In the rows, zero is written as 128.
Each row is followed by its class number. Each block has new classes, again numbered from 0 up, in any order.
[116 136 124 115 128 122  68 117 103 132 119 135 124 133 121 113 127 126
 117 116 133 119 149 133 126 119 126 139 157 111  91 125 126 114 132 124
 130 137 131 127 121 124 124 102 116 119 107 130 129 132 132 125 127] -> 3
[120 125 132 159 110 117 121 125 106 124 142 127 146 143 138 118 120 114
 134 121 131 125 138 136 133 128 106 133 161 129 107 132 122 121 118 124
 141 137 123 119 129 123 123 116 116 121 112 123 106 123 137 127 122] -> 0
[101 127 124 134 114 125  86 125  94 135 158 127 131 133 155 113 120 123
 124 127 124 115 143 123 125 125 112 139 169 125 113 124 122 126 129 125
 137 141 132 126 126 120 121 108 105 108 150 140 148 114 145 127 112] -> 0
[110 125 128 121 119 133 142 131  82 125 122 121 129 128 123 117 120 125
 151 130 134 125 146 116 130 127 114 143 167 131  90 127 108 115 113 118
 145 145 133 142 134 123 118 107 109 111 116 119 128 121 111 126 108] -> 2
[115 131 123 133 111 117  63 183 112 148 110 126 126 128 122 109 138 114
 102 121 140 121 152 122 134 123 124 129 152  99  75 114 129 102 118 113
 133 145 109 121 126 123 111 114 120 121 116 128 132 145 132 131 118] -> 2
[104 131 129 128 108 127  76 115 134 160 130 123 137 131 125  93 109 118
  83 125 140 121 154 132 125 134  97 123 160  91 102 132 134 109 133 121
 117 109 125 142 119 115 131 106 114 122 121 134 176 126 152 133 117] -> 0
[120 134 130 125 107 111 206 158 104 106 166 119 121 136 132 133 125 143
 202 122 122 129 112 116 128 134 126 134 155 175 121 127  96 135 119 111
 146 123 123 115 135 112 143 130 109 116 130 124 115 112 116 126 132] -> 1
[101 129 118 127 132 120 129 119 114 137 147 129 123 127 134 117 120 126
 145 116 116 119 132 118 132 134 126 133 163 133 127 139 125 123 124 136
 133 138 113 134 123 128 126 119 119 126 117 128 140 118 134 136 115] -> 0
[115 134 130 134 111 131 134 123 107 133 149 125 124 126 137 125 120 124
 139 122 118 125 145 126 128 133 122 135 157 113 115 133 121 130 136 121
 126 126 130 136 128 116 127 117 127 130 127 124 149 127 133 119 135] -> 2
[124 121  96 119 130 135 170 121 127 125 126 129 124 118 140 134 122 127
 167 144 137 134 123 133 126 128 125 133 139 143 136 124 110 128 124 124
 128 130 130 127 133 133 134 132 124 123 130 122 121 123 125 125 123] -> 1
[113 134 133 132 105 123  95 121  90 130 141 123 128 130 120 119 132 135
 132 117 129 121 143 124 126 120 125 136 168 124 107 142 108 107 115 113
 139 140 131 123 127 131 113 110 102 111 128 126 134 104 141 128 113] -> 2
[105 118 132 139 105 138 133 128 126 149 158 128 127 132 138 117 119 129
 149 113 120 123 143 132 135 134 121 133 171 138 122 136  99 135 140 122
 142 140 115 123 140 123 123 130 104 118 124 130 158 108 145 127 106] -> 0
[143 129 125 125 132 133 206 138 126 119 140 135 127 121 144 137 119 132
 197 117 130 137 139 114 119 143 128 129 167 158 123 134 103 121 117 101
 142 121 118 124 132 134 132 133 119 116 128 121 111  81 130 112 133] -> 1
[126 120 131 114 124 130 148 130 101 109 138 127 124 131 146 131 135 127
 178 123 136 122 123 109 124 124 130 139 153 151 103 120 120 111 102  99
 147  96 133 116 130 117 122 110 105 114 120 125  88 122 115 126 112] -> 3
[121 120 128 135  99 132  52 131  97 143 133 129 135 131 136 117 122  99
 120 120 107 117 142 120 124 125 118 135 166 114 106 127 125 115 124 114
 125 124 142 127 113 125 103 117 113 122 121 134 126 128 142 127 130] -> 0
[112 120 104 131 117 122 110 143 114 141 152 126 125 135 135 117 120 129
 135 122 123 128 138 128 113 137 125 125 151 128 123 118 113 118 116 134
 136 132 134 116 119 119 119 122 112 116 123 128 134 127 132 124 121] -> 2
[127 123 106 110 121 136 186 145  76 104 160 128 120 127 142 141 127 132
 193 124 122 125 120 116 120 128 125 131 154 171 116 138 101 131 114 120
 154 105 130 118 120 124 126 134 112 108 125 118  96 108 124 111 120] -> 1
[129 140 126 115 129 134 181 144 107 109 158 120 118 122 142 128 129 136
 186 132 115 120 116 108 121 136 129 138 152 170 113 128 113 122 105 119
 144 123 128 136 131 133 118 118 111 109 129 122  88 108 114 114 118] -> 1
[113 131 116 110 114 135 206 152  83 112 161 145 122 131 143 136 124 132
 206 117 120 116 119 108 128 130 140 138 176 173 113 136  97 140 117 128
 160 125 129  82 114 107 120 128 110 109 125 118  90  94 114 123 105] -> 1
[122 117 123 122 120 135 161 140  96  86 146 121 120 128 139 134 115 135
 186 122 128 110 111 109 125 125 135 138 157 168  99 126 103 123 113 119
 146 109 134 131 136 120 115 125 115 118 117 124  90 103 120 121 113] -> 3
[122 127 122 127 120 117 155 186 110 147 160 120 125 124 128 133 120 140
 177 114 121 121 126 126 126 141 112 128 145 159 137 125 112 132 133 139
 151 128 109 128 129 118 124 142 125 122 125 122 123 105 129 128 118] -> 1
[142 127  78 122 125 139 206 139 100 118 147 122 117 127 136 142 129 157
 202 128 121 131 124 129 116 129 132 122 142 156 122 126 100 133 124 121
 154 133 118 121 132 126 132 137 123 119 122 126 103 113 145 126 125] -> 1
[124 121 122 121 148 134 201 147 102 122 138 129 123 130 136 129 126 136
 192 126 122 118 113 125 142 133 140 134 140 171 117 120  99 142 115 137
 159 124 122 124 143 127 128 140 121 111 132 126 105 111 146 144 126] -> 1
[136 128 123 115 120 131  95 130 102 109 142 131 121 118 136 132 133 114
 143 124 116 124 128  98 124 126 137 135 158 133 102 120 132 111 109 122
 139 119 142 128 124 125 110 118 119 123 122 123  84 107 127 138  93] -> 3
[124 128 131 137 123 124 176 138 144 114 163 120 119 131 146 140 141 132
 188 124 104 131 111 138 109 137 132 131 151 160 152 122 117 147 128 124
 135 108 125 122 122 116 138 131 139 124 119 131 124 101 132 125 127] -> 1
[140 139 128 124 115 145 157 143  65 111 157 129 122 125 133 136 138 128
 205 123 126 118 117 114 131 126 136 138 199 171  96 118  98 127 118 123
 133 114 126 120 135 114 109 124 107  91 135 113  93 117 116 130 111] -> 3
[105 140 128 133  99 137 100 139 112 141 146 119 135 195 139 123 111 130
 122 122 118 121 153 134 119 136 115 130 172 119 107 129 113 113 126 135
 139 137 125 120 116 117 101 107 119 112 127 137 151 121 142 125 123] -> 2
[115 137 132 115  82 129  87 114 114 143 134 119 129 135 134 126 121 144
 110 119 140 119 141 122 129 127 123 134 162 120 118 137 127 118 121 131
 129 136 117 120 122 122 116 107 117 122 117  70 145 136 140 130 130] -> 0
[122 132 128 124 109 125 206 147 100 123 152 120 124 127 125 127 122 131
 198 115 106 127 113 125 115 128 132 142 154 159 118 129  93 133 125 126
 163 120 116 120 135 110 126 129 112 119 142 112 113 107 117 125 134] -> 1
[133 132 126 130 125 131 117 135 101 114 149 125 112 128 134 151 138 126
 178 126 126 117 120 102 127 129 128 164 159 154 113 126 117 132 110 102
 138 106 121 133 126 120 116 124 118 114 120 131 104 129 135 120 115] -> 1

Next block: new classes, numbered from 0 again.
[134 118 164 123 122 140 173 110 135 149 131 110 139 136 147 135  96 111
 116 111 125 121 150 123 138 105 137 156 130 120 139 122 127 115 124 111
 123 131 173 131 139 128 135 113 145 117  97 128 121 111 148 147 129] -> 1
[ 95 130 151 121 113 125 157  88 138 174 130  97 125 136 142 126  90 113
 113 147 139  98 126 159 121  91 172 158 133 134 153 136 124 114 100 103
 109 140 165 112 143 125 133 127 128 138 106 124 109 126 142 146 127] -> 0
[109 118 173 114 134 148 182 104 143 152 126 113 136 142 148 137  83 115
 105 118 125 117 155 139 129  98 126 160 137 117 144 163 138 107 114 101
 121 141 189 118 146 127 128 137 141 127  98 127 132 108 147 131 127] -> 1
[118 117 159 121 126 129 164 108 130 161 125 128 150 134 143 133  76 123
 121 115 123 101 151 151 112 106 146 164 149 123 154 137 135 128 115 101
 118 137 194 122 154 121 131 119 129 126 105 119 105 110 150 123 124] -> 1
[115 121 165 129 129 140 168 103 140 152 119 119 146 134 137 122  94 103
 127 127 136 104 144 144 111  99 140 165 140 126 153 139 127 112 119 106
 123 147 188 122 148 122 132 122 134 127 101 132 108 115 149 119 122] -> 1
[105 141 165 113 121 126 148  98 126 138 124 114 109 126 140 144 103 131
 117 142 133 129 126 134 113  91 128 142 134 148 135 131 128 104 128 111
 120 148 145 126 114 123 130 128 135 120 130 140 125 135 133 133 130] -> 0
[120 115 175 130 128 134 176 112 137 151 122 123 141 135 153 136  89 111
 119  95 131 117 145 120 133  71 134 152 147 122 132 120 133 117 129 110
 127 117 165 129 138 130 131 141 139 119 108 130 117 114 146 121 122] -> 1
[105 123 154 120 115 126 165  92 133 153 111 133 120 126 137 119  80 107
 133 154 133 113 150 136 177 101 131 141 125 144 165 154 131 121 111 110
 112 123 166 108 142 122 127 125 140 129 121 148 120 146 143 144 124] -> 0
[117 123 163 123 131 132 172  85 142 171 111 110 123 125 141 121  88 108
 139 146 132 110 128 148 118  95 137 149 127 140 165 143 128 106 114 113
 111 134 184 113 137 123 131 132 142 129 108 139 125 141 152 137 122] -> 0
[113 109 170 133 124 133 159 116 139 147 119 125 134 123 135 130 103 121
 122 130 129 113 150 142 136 102 139 154 141 137 151 146 131 119 118 116
 130 122 166 132 140 128 134 134 139 111 126 133 123 116 136 129 129] -> 1
[107 113 163 120 134 136 160 120 138 163 125  95 135 137 143 124 104 120
 123 117 110 126 140 133 127 110 132 148 132 129 152 133 119 111 128 117
 124 130 173 127 141 124 133 129 139 117 122 132 127 101 136 133 119] -> 1
[121 120 175 114 133 134 163 113 132 157 120 116 140 133 151 141  89 125
 126 121 128 120 144 136 123  95 131 162 159 125 142 125 124 118 122 103
 118 145 174 124 144 146 129 114 139 122 120 138 133 121 147 113 125] -> 1
[113 120 168 125 138 135 167 120 155 161 121 112 139 137 138 144  94 108
 116 109 126 114 152 136 131 101 130 151 136 140 144 132 129 110 118 109
 132 137 175 123 157 134 101 121 146 124 111 109 124 116 147 131 127] -> 1
[103 144 144 125 125 139 149  98 142 158 110 110 139 138 125 122  95 113
 117 135 126 104 143 154 135 100 144 151 129 146 146 166 131 108 116 106
 117 126 174 107 146 121 135 128 139 112 109 121 120 143 151 144 124] -> 0
[ 97 120 159 106 129 126 164  81 140 198 114 123 123 139 165 136 102 115
 123 127 130 110 127 145 105  98 143 140 133 151 165 143 126 113 117 110
 113 131 170 117 138 118 125 127 122 121 128 128 113 145 134 141 134] -> 0

A new block, with new classes numbered from 0.
[125 126 136 162 139 131 135 128 125 137 122 137 120 140 142 127 125 130
  88 125 127 131 131 135 130 128 115 101 134 131 120 132 140 129 116 151
 135 114 143 120 175 138 132 127 125 121 147 119 135 130 120 125 122] -> 0
[130 116 130 212 147 131 138 120 126 133 126 129 120 110 134 126 117 121
 113 115 132 132 125 130  98 130 119 126 133 142 116 129 164 128 113 130
 128 120 139 124 148 137 138 120 133 133 149 119 140 118 120 117 133] -> 0
[131 126 136 113 153 136 130 135 117 142 126 129 124 143 141 124 128 135
 121 129 126 100 128 142 123 128 138 137 126 118 112 111 133 133 128 143
 122 125 136 113 136 131 132 126 130 120 143 118 137 127 127 122 126] -> 1
[135 130 141  87 119 126 123 140 137 123 121 153 117 137 141 114 131 134
 159 139 126 123 134 111 169 132 130  85 130 112 129 125 113 143 131 149
 123 123 141 130 121 138 125 132 114 124 122 108 133 141 112 122 111] -> 1
[127 112 142 138 140 129 130 134 109 119 136 131 124 139 146 119 132 136
 126 126 126 132 130 130 150 129 140 100 122 127 128 130 130 115 128 143
 103 126 138 127 136 149 138 137 128 107 130 109 123 134 126 128 128] -> 1
[127 125 134 104 139 129 132 132 104 111 132 135 135 131 143 122 134 133
 100 146 128 136 140 104 167 119 135 115 122 122 137 144 116 130  82 132
 139 116 126 129 125 139 129 137 132 124 120 109 130 140 127 132 111] -> 1
[135 108 136 214 145 126 141 122 132 132 120 136 116 125 144 130 116 129
 109 119 127 130 124 137 119 127 111 111 132 134 123 149 160 134 111 133
 144 107 136 120 154 142 129 119 124 130 155 119 131 122 131 120 130] -> 0
[130 116 139 206 145 124 141 128 124 137 117 135 121 135 149 129 132 140
 104 131 122 131 121 139 113 127 118  96 128 132 122 125 156 135 119 137
 122 128 142 122 154 150 150 124 133 111 144 124 131 125 114 122 119] -> 0
[129 126 136 119 132 128 138 125 119 128 121 137 134 139 137 119 129 130
 128 128 111 121 130 129 158 119 126 109 133 127 132 141 125 132 124 141
 118 115 130 123 122 139 127 134 131 123 135 117 131 134 119 130 113] -> 1
[122 123 138  93 123 132 133 132 119 118 119 135 119 138 140 121 134 127
 147 132 130 130 132 132 155 126 138 105 120 120 134 140 114 132 123 140
 137 130 124 124 127 138 127 132 128 117 122 131 128 138 125 137 118] -> 1
[126 107 150  67 144 123 127 130 102 125 109 130 118 137 147 110 139 125
 139 120 127 132 147 124 183 122 134 120 122 120 143 113 137 138 123 153
 125 125 134 118 137 130 128 125 130 128 145 121 134 141 128 124 123] -> 1
[128 108 135 168 137 132 124 128 113 121 146 123 111 137 148 123 124 127
 114 120 121 139 130 123 124 134 140 120 124 140 124 115 145 139 129 128
 125 142 133 128 139 150 141 114 123 126 135 124 130 119 136 127 136] -> 0
